Group and class of each row
[ 2.72  0.39 -0.15 -0.46  0.58 -0.43  0.37 -0.22  0.41  0.14 -0.21 -0.17
  0.27  0.25 -0.89  0.49  1.47  2.07 -1.11 -0.45 -0.92 -0.24 -0.13 -1.16
  0.96  0.34 -0.41 -1.64 -0.79 -1.09 -1.45 -0.86  0.74  1.48 -1.05  0.37
 -0.54 -3.93  1.17  0.59 -0.09  0.12 -0.79  0.31 -0.14  0.13 -0.34 -0.52
  0.23  0.54  0.58 -1.50  0.76  0.39 -0.69 -1.75 -1.75 -1.30 -0.68  4.99
  0.72 -0.47  0.26 -0.77 -0.36] | (63) > Roza
[ 2.14 -0.08  0.24 -0.27  1.12 -0.54  0.68 -0.03  0.80 -0.07 -0.22 -0.74
 -0.98 -0.12 -1.00  0.30  0.53  2.59 -0.73 -0.58 -0.50  0.06 -0.34 -1.06
  0.69  0.63 -1.69 -1.64 -0.52 -1.56 -2.21 -0.56  0.71  0.67 -1.18  0.45
 -0.69 -2.82  1.15  0.40  0.02  0.05 -0.77 -0.16  0.04  0.05 -0.39  0.24
 -0.06  0.54  0.40 -1.28  0.07  0.26 -0.64 -1.26 -1.42 -1.27 -0.37  3.65
  0.65 -0.43  0.27 -0.43 -0.20] | (63) > Roza
[-1.68  0.36  0.68  0.85  0.39 -0.26  0.32  0.13 -1.36  0.13  2.68  0.31
 -0.45 -0.95 -1.56 -1.43 -0.10  0.06  0.06 -0.04 -0.16 -0.74 -0.46 -0.02
 -0.44  0.80  0.06 -1.51 -0.16  2.06 -0.33  0.74  0.03 -2.68 -0.61 -0.05
 -0.61 -0.70  1.45  0.24 -0.09 -0.26  0.40 -0.54 -0.18  0.14  0.17  0.58
  0.31  0.22 -2.32 -0.09 -0.77 -0.04 -0.52 -0.42 -0.47 -2.17  0.21  3.37
 -0.35 -0.13 -1.15 -0.16  0.33] | (63) > Gasi
[ 1.40  0.25  0.17 -0.80  0.14 -0.46  0.47  0.09  0.61  0.16  0.86 -0.17
  0.37 -0.20 -1.57 -0.73  0.87  1.76  0.70  0.14 -0.35 -0.23 -0.94 -0.92
  0.60  0.22  0.01 -1.25 -0.53 -1.32  0.54  0.01 -0.13  2.44 -0.79 -0.03
 -0.28 -2.92  1.25  0.49  0.09 -0.22  0.04  0.42 -0.18  0.29 -0.32 -0.30
  0.33  0.59 -0.61 -1.02  0.21  1.20 -0.04 -1.18 -1.27 -1.48 -0.33  5.00
  0.19 -0.39 -0.12 -0.52  0.85] | (63) > Gasi
[ 3.45  0.12 -0.88 -1.17  0.05 -0.49 -1.00 -0.33  2.25 -0.57 -1.61  0.04
  0.81 -1.39 -0.05  0.77  1.78  0.57 -1.24 -0.04  0.24  0.05  0.69 -0.37
  0.52 -1.20  0.50  1.00 -0.20  0.35 -1.57 -0.05 -0.70  3.79  1.23 -0.07
  0.28 -0.98 -0.41  0.92  0.05  0.40 -0.56  0.98  0.01  0.51 -0.27  0.21
 -0.09  0.23  2.28 -0.65  0.23 -0.01 -1.25 -0.40 -0.40 -2.17 -0.33  3.55
 -0.01 -0.37  0.35  0.06 -0.43] | (56) > Migi
[ 1.24  0.44 -0.27 -0.73  0.97 -0.44 -0.48  0.07  0.40  0.04  0.72 -0.17
  0.06 -0.27  0.10 -0.41  0.60  0.56 -0.03  0.80 -0.03 -0.03  0.25 -0.44
  1.27 -0.40 -0.41 -0.93 -0.35 -0.95  2.45  0.08  0.38  1.47 -0.08 -0.22
  0.15 -0.35  0.12  0.06  0.17 -0.14  1.17  0.24  0.05 -0.84  0.24 -0.71
  0.19  0.13  0.65 -1.25  0.09  0.21 -0.14 -0.26 -0.80 -0.54  0.03  0.43
  0.04 -0.31 -0.19 -1.26  0.35] | (58) > retab
[ 4.25 -0.73 -0.68 -1.78 -1.80 -0.22 -0.46 -0.21 -3.08  0.84 -0.41 -0.01
  0.28  1.82  0.01  0.86  0.87 -2.74 -0.25  0.90  0.16 -0.45 -0.85 -2.10
 -1.31 -0.98  1.51  0.77  0.32 -0.63 -4.93  1.37  0.34  5.50  0.29 -0.63
  0.69 -7.55  0.26 -1.17  0.17  0.48  0.19  1.21 -0.20  0.91 -0.30 -1.25
 -0.25  0.85 -0.49  1.87 -0.16  0.30  1.99 -3.27  1.16 -0.98 -0.29  7.55
  0.05  0.85  2.32  0.65  5.03] | (63) > Nufa
[ 1.90  0.46 -0.20 -0.18  0.76 -0.76 -0.35 -0.31  0.79 -0.34  0.08 -0.14
  0.10 -0.83 -1.24 -0.23  1.16  0.29 -1.46  0.12 -0.21 -0.09  0.20 -1.26
  0.60  0.03  0.01 -0.91 -0.52  0.59 -1.47 -0.11 -0.14  1.68  0.16 -0.28
 -0.45 -2.27  0.38  0.42 -0.10  0.12  0.00  0.47  0.01 -0.27 -0.36 -0.25
  0.02  0.55  0.83 -1.00  0.07  0.11 -0.57 -1.21 -1.21 -2.00 -0.23  3.64
  0.18 -0.40 -0.22 -0.55  0.37] | (63) > Gasi
[ 1.11  0.07  0.42 -0.65 -0.57 -0.20  0.28  0.48 -0.48  0.70  1.14  0.12
  0.05  0.23 -1.72 -0.36  0.72  0.51  0.06 -0.17 -0.14 -0.44 -0.54 -1.45
 -0.17 -0.03  0.63 -1.39 -0.18 -0.55 -1.85  0.50  0.26  1.44 -0.68 -0.11
 -0.42 -3.84  1.30 -0.11 -0.11  0.01  0.31  0.42  0.24  0.35 -0.33 -0.15
  0.30  0.71 -0.55 -0.02 -0.42  0.55  0.10 -1.74 -0.96 -1.31 -0.31  6.37
  0.37 -0.16  0.15  0.01  1.68] | (63) > Nufa
[ 0.25  0.72  0.49 -0.11  1.08 -0.66  0.51  0.04  1.09 -0.21  1.83  0.05
  0.11 -0.96 -1.87 -0.73  0.81  1.50  0.17 -0.01 -0.23 -0.05 -0.24 -0.71
  0.94  0.41 -0.46 -2.20 -0.97 -0.38  1.17  0.00  0.39 -0.36 -0.86 -0.17
 -0.49 -1.26  1.17  0.52  0.08 -0.70  0.59 -0.11  0.00 -0.81 -0.14 -0.32
  0.07  0.30 -0.23 -2.02 -0.29  0.75 -0.53 -0.86 -1.83 -1.89 -0.26  3.56
  0.34 -0.59 -0.71 -0.68  0.38] | (63) > Nufa
[ 4.09 -0.17 -1.07 -1.42 -0.28 -0.61 -0.87 -0.26  3.36 -0.53 -3.07  0.18
  0.75 -1.30 -0.31  1.45  2.23  1.51 -1.56 -0.47  0.08  0.24  0.77 -0.80
  1.08 -1.11  0.34  1.26 -0.52 -0.98 -2.56 -1.21 -0.71  5.13  1.30  0.28
  0.16 -1.84 -0.41  0.98  0.04  0.72 -1.51  1.01  0.19  0.52 -0.71  0.02
 -0.01  0.27  4.05 -0.71  1.04  0.20 -1.64 -0.68 -1.16 -0.96 -0.48  3.41
  0.35 -0.35  1.46  0.40 -1.11] | (56) > Tutif
[ 1.34 -0.23  0.15 -0.74  0.31  0.53 -0.34 -0.20 -0.01 -0.58  0.08  0.00
 -0.11 -0.87  1.34  0.05 -0.38  1.53  0.58 -0.50  0.87  0.20  0.20  0.16
 -0.93 -1.06  1.14  1.28  0.81  0.16 -1.24  1.91 -0.50  0.60 -0.21  0.43
  0.50  0.58  0.06  0.04  0.45  0.65 -0.19 -0.95 -0.12  1.08 -0.16  1.25
  0.31  0.10  0.20  0.84 -0.54 -0.10 -0.66  0.18  1.36 -0.81  0.56  1.71
 -0.65  0.18  1.51  1.91  0.10] | (56) > vefaz
[ 0.93  0.22 -0.16 -0.60  0.92 -0.03 -0.37 -0.03 -0.98  0.21  1.41 -0.14
  0.02  0.01  0.72 -0.74  0.02  0.63  0.13  0.92 -0.25 -0.22 -0.07  0.18
  0.58  0.10 -0.34 -1.24 -0.33  0.54  1.95  0.54  0.61  0.36  0.04 -0.39
  0.04 -0.88  0.31  0.01  0.03 -0.11  1.09 -0.08 -0.11 -0.18  0.28 -0.66
  0.33 -0.12 -0.77 -0.52 -0.09 -0.15 -0.10 -0.26 -0.32 -0.93  0.21  1.39
 -0.03 -0.32 -0.15 -1.09  0.36] | (58) > Sopan
[ 1.84  0.24 -0.75 -0.25  0.66 -0.60 -1.00 -0.06 -1.53  0.34  0.80 -0.11
  0.00 -0.64  0.47 -0.68  0.80 -1.00 -1.43  1.32 -0.45 -0.40  0.75  0.07
  0.75  0.08 -0.44 -0.88 -0.58  2.17  1.01  0.45  0.58  1.14  0.48 -0.38
  0.19 -2.12  0.30  0.49 -0.14 -0.23  0.97  0.22 -0.01  0.10  0.27 -1.11
 -0.21  0.14 -0.78 -0.86  0.15 -0.93 -0.24 -0.69 -0.41 -1.86 -0.08  1.83
  0.28  0.15 -0.78 -1.80  0.56] | (58) > vun
[ 3.21 -0.13 -0.35 -0.66  0.26  0.23 -0.93 -0.57  0.57 -0.18 -1.50 -0.03
 -0.02 -1.37 -0.46  0.19  0.79  1.84 -0.30 -0.10  0.51 -0.28 -0.45  0.15
 -0.75 -0.47  1.03  0.86  0.17  1.23 -2.33  0.94 -1.10  3.56  0.28 -0.08
  0.13 -1.34  0.51  0.54  0.22  0.68 -1.62  0.70 -0.10  1.77 -0.07  1.19
 -0.07  0.46 -0.39  0.13  0.38  0.04 -1.48 -0.11  0.44 -2.95 -0.03  3.58
 -0.29 -0.39 -0.14  0.55  0.34] | (56) > Migi
[ 1.77  0.09 -0.92 -0.90 -0.13  0.06 -1.40 -0.11 -1.38  0.44  0.70  0.04
 -0.02  0.64  0.85 -0.26  0.45 -0.99 -0.10  1.67 -0.54 -0.70  0.52 -0.22
  0.72 -0.29 -0.26 -0.69 -0.37  0.90  1.96  0.30  0.43  2.00  0.61 -0.61
  0.32 -2.13  0.24 -0.17  0.07  0.17  0.96  0.73 -0.20 -0.02  0.21 -1.71
 -0.18  0.23 -0.30 -0.24  0.24 -0.31  0.78 -0.50 -0.14 -0.47 -0.20  2.06
  0.10  0.19  0.09 -1.80  1.29] | (58) > vun
[-0.82  0.80 -0.13  0.39  2.31 -0.50 -0.02  0.15 -0.18  0.03  2.01 -0.22
 -0.17 -0.75 -0.69 -1.28  0.02  2.37 -1.28  0.73 -0.88 -0.35  0.88  0.17
  2.06  1.21 -1.30 -3.02 -0.88  1.79  3.59 -0.17  0.80 -2.12 -0.58 -0.06
 -0.55  1.08  0.89  0.67 -0.44 -0.52  1.41 -0.31  0.23 -0.88  0.43 -0.27
  0.38 -0.14 -0.21 -2.27 -0.44 -0.73 -0.49  0.59 -2.02 -1.14  0.00 -1.25
  0.18 -0.57 -1.70 -2.52 -1.13] | (58) > Sopan
